Below are the code and all the weights of a small trained network. Each question names an input and a class and asks about switching units off, where a switched-off unit gives its printed mean instead of its output.

import numpy as np


def w(rows, s, z=0):
    codes = np.array(rows[::2]) - 128.0
    scale = np.full(codes.shape[1], s)
    scale[-1] = z or s
    return codes * scale


def norm(h):
    return h / np.sqrt((h * h).mean(-1, keepdims=True) + 1e-5)


def f(y):
    return np.maximum(y, 0)


def log_softmax(a):
    a = a - a.max(-1, keepdims=True)
    return a - np.log(np.exp(a).sum(-1, keepdims=True))


def net(x, mask):
    res = np.array(x, float).reshape(1, 7) / 4 @ E
    u = 0
    for l in range(3):
        y = f(norm(res) @ A[l][:, :-1].T + A[l][:, -1])
        res = res + np.where(mask[u : u + 4], y, B[l][:, -1]) @ B[l][:, :-1]
        u += 4
    return log_softmax(norm(res)[-1] @ U[:, :-1].T + U[:, -1])


A, B = {}, {}
E = w([
[101,154,103,94,193,147,85,151,137,114,145],'x0',
[82,178,86,146,84,180,85,152,90,176,226],'x1',
[48,169,170,92,77,8,194,41,122,62,173],'x2',
[198,168,94,100,172,204,155,72,30,83,69],'x3',
[159,61,174,121,108,153,137,126,132,123,126],'x4',
[218,151,198,176,113,78,151,138,138,127,183],'x5',
[150,136,237,178,150,140,74,120,64,97,93],'x6',
],0.0011)
A[0] = w([
[119,90,107,119,70,118,128,143,149,119,179,143],'0.n0',
[84,96,79,92,130,68,149,103,163,144,105,179],'0.n1',
[5,174,140,146,109,142,66,130,91,131,160,10],'0.n2',
[177,134,177,158,122,101,87,143,101,161,180,189],'0.n3',
],0.0031,0.0013)
B[0] = w([
[122,157,120,120,170,134,147,99,101,191,70,204],'0.n0',
[57,229,165,188,52,94,179,205,123,79,100,252],'0.n1',
[105,3,97,85,88,184,28,192,153,14,166,222],'0.n2',
[58,159,119,159,78,66,212,124,178,101,61,239],'0.n3',
],0.0029,0.0019)
A[1] = w([
[132,120,134,130,115,155,167,46,62,73,118,88],'1.n0',
[137,151,148,147,188,118,103,194,172,107,88,97],'1.n1',
[169,170,144,157,115,122,117,118,111,134,181,254],'1.n2',
[115,173,63,117,94,126,141,116,133,140,255,105],'1.n3',
],0.0032,0.0007)
B[1] = w([
[174,107,99,101,167,158,46,206,139,166,143,250],'1.n0',
[124,50,90,82,41,128,87,117,66,197,171,227],'1.n1',
[46,166,65,59,146,103,132,117,155,103,155,178],'1.n2',
[175,4,158,120,163,164,44,183,107,181,50,226],'1.n3',
],0.003,0.0017)
A[2] = w([
[178,222,54,132,152,168,137,110,43,75,78,244],'2.n0',
[83,83,68,143,104,127,90,154,158,194,173,55],'2.n1',
[86,214,15,142,164,233,175,124,144,90,151,139],'2.n2',
[151,135,82,110,182,175,81,160,120,254,114,61],'2.n3',
],0.0028,0.0011)
B[2] = w([
[50,160,72,140,97,117,188,133,184,231,180,254],'2.n0',
[164,133,75,27,181,199,129,79,54,67,35,213],'2.n1',
[131,136,241,253,66,34,112,151,207,87,198,197],'2.n2',
[184,195,113,77,191,126,211,26,84,175,123,237],'2.n3',
],0.0031,0.0025)
U = w([
[171,142,225,116,191,79,137,80,123,34,162,13],'0',
[180,127,66,67,193,209,145,100,85,203,82,182],'1',
[133,169,119,191,188,150,92,109,145,142,254,3],'2',
[70,46,114,78,107,166,20,185,111,43,111,173],'3',
[229,58,211,232,134,157,105,137,123,140,93,8],'4',
[58,180,137,170,63,59,207,146,171,135,124,233],'5',
],0.0071,0.0024)

Each question gives the input, the list of numbers given to net, and the class t.
The units are the neurons (one row each of A and B). Each row of codes is followed by its name. A weight is (code - 128) times the scale printed after its matrix; where a second scale follows, it is the last column's (A, B and U).
mask holds one flag per neuron, layer by layer. A switched-off neuron (its flag False) gives its mean, the last column of its row in B, instead of its output. The means were averaged over made-up inputs and are rounded, as every weight is.
A unit's drop is (log p(t) with every unit on - log p(t) with that unit switched off) / (log p(t) with every unit on - log p(t) with every unit switched off).
The circuit of an input: a set's keep is (log p(t) with only the set's units on - log p(t) with every unit switched off) / (log p(t) with every unit on - log p(t) with every unit switched off). Starting from all 12 units, units are removed one at a time, each time the one whose removal leaves the highest keep (on an exact tie, the one counted first), for as long as the keep stays at least 0.8.
circuit, biggest first: the units of the circuit, biggest drop first
unit that matters most: the unit with the biggest drop
top k neurons: the k neurons with the biggest drops, biggest first
top k neurons in layer l: the k neurons of layer l with the biggest drops, biggest first
input [-4,-1,-2,0,0,-7,-7], class 5: circuit, biggest first => [0.n1]
input [-8,6,-4,8,-1,-1,2], class 5: circuit, biggest first => [2.n2, 2.n0]
input [-5,0,2,5,7,8,8], class 5: top 3 neurons => [0.n3, 1.n3, 0.n2]
input [0,8,7,-4,-7,0,-3], class 3: circuit, biggest first => [1.n3, 0.n2]
input [-8,8,4,7,3,-4,6], class 2: top 4 neurons => [1.n3, 1.n1, 2.n0, 2.n1]
input [-4,3,-1,7,8,8,4], class 5: top 2 neurons => [0.n3, 2.n0]
input [8,2,-5,6,-7,-8,7], class 2: circuit, biggest first => [2.n2, 2.n0]
input [-4,5,0,-7,3,4,-8], class 1: top 4 neurons => [1.n3, 2.n1, 0.n0, 2.n2]
input [-1,-6,-7,-1,-5,3,4], class 1: top 3 neurons => [1.n1, 0.n1, 2.n2]
input [-4,-6,-4,-8,-4,-4,2], class 3: top 2 neurons => [1.n1, 0.n1]
input [-2,3,-1,7,3,-1,-1], class 2: circuit, biggest first => [2.n2, 1.n3, 1.n0]
input [-8,3,-3,7,6,7,0], class 5: top 4 neurons => [0.n3, 1.n3, 2.n0, 1.n2]
input [-2,6,-7,2,1,3,1], class 5: circuit, biggest first => [2.n2, 1.n3, 0.n3]
input [-7,6,6,4,3,-1,8], class 3: circuit, biggest first => [1.n0, 0.n2]
input [2,6,8,6,3,5,-2], class 1: circuit, biggest first => [1.n3, 0.n1]
input [-1,-1,-5,6,-6,3,-2], class 2: top 2 neurons in layer 0 => [0.n1, 0.n3]
input [3,1,-5,-4,3,3,7], class 3: unit that matters most => 0.n3
input [5,8,8,4,-7,-3,-6], class 3: circuit, biggest first => [1.n3, 0.n2]
input [-4,6,5,-8,3,-1,-7], class 3: circuit, biggest first => [1.n3, 2.n1]
input [1,-1,-3,3,-2,6,-4], class 5: unit that matters most => 0.n2
input [-5,8,8,4,-1,4,-5], class 1: top 3 neurons => [1.n3, 0.n0, 1.n0]
input [7,2,-7,7,1,5,3], class 2: top 2 neurons => [2.n2, 1.n3]
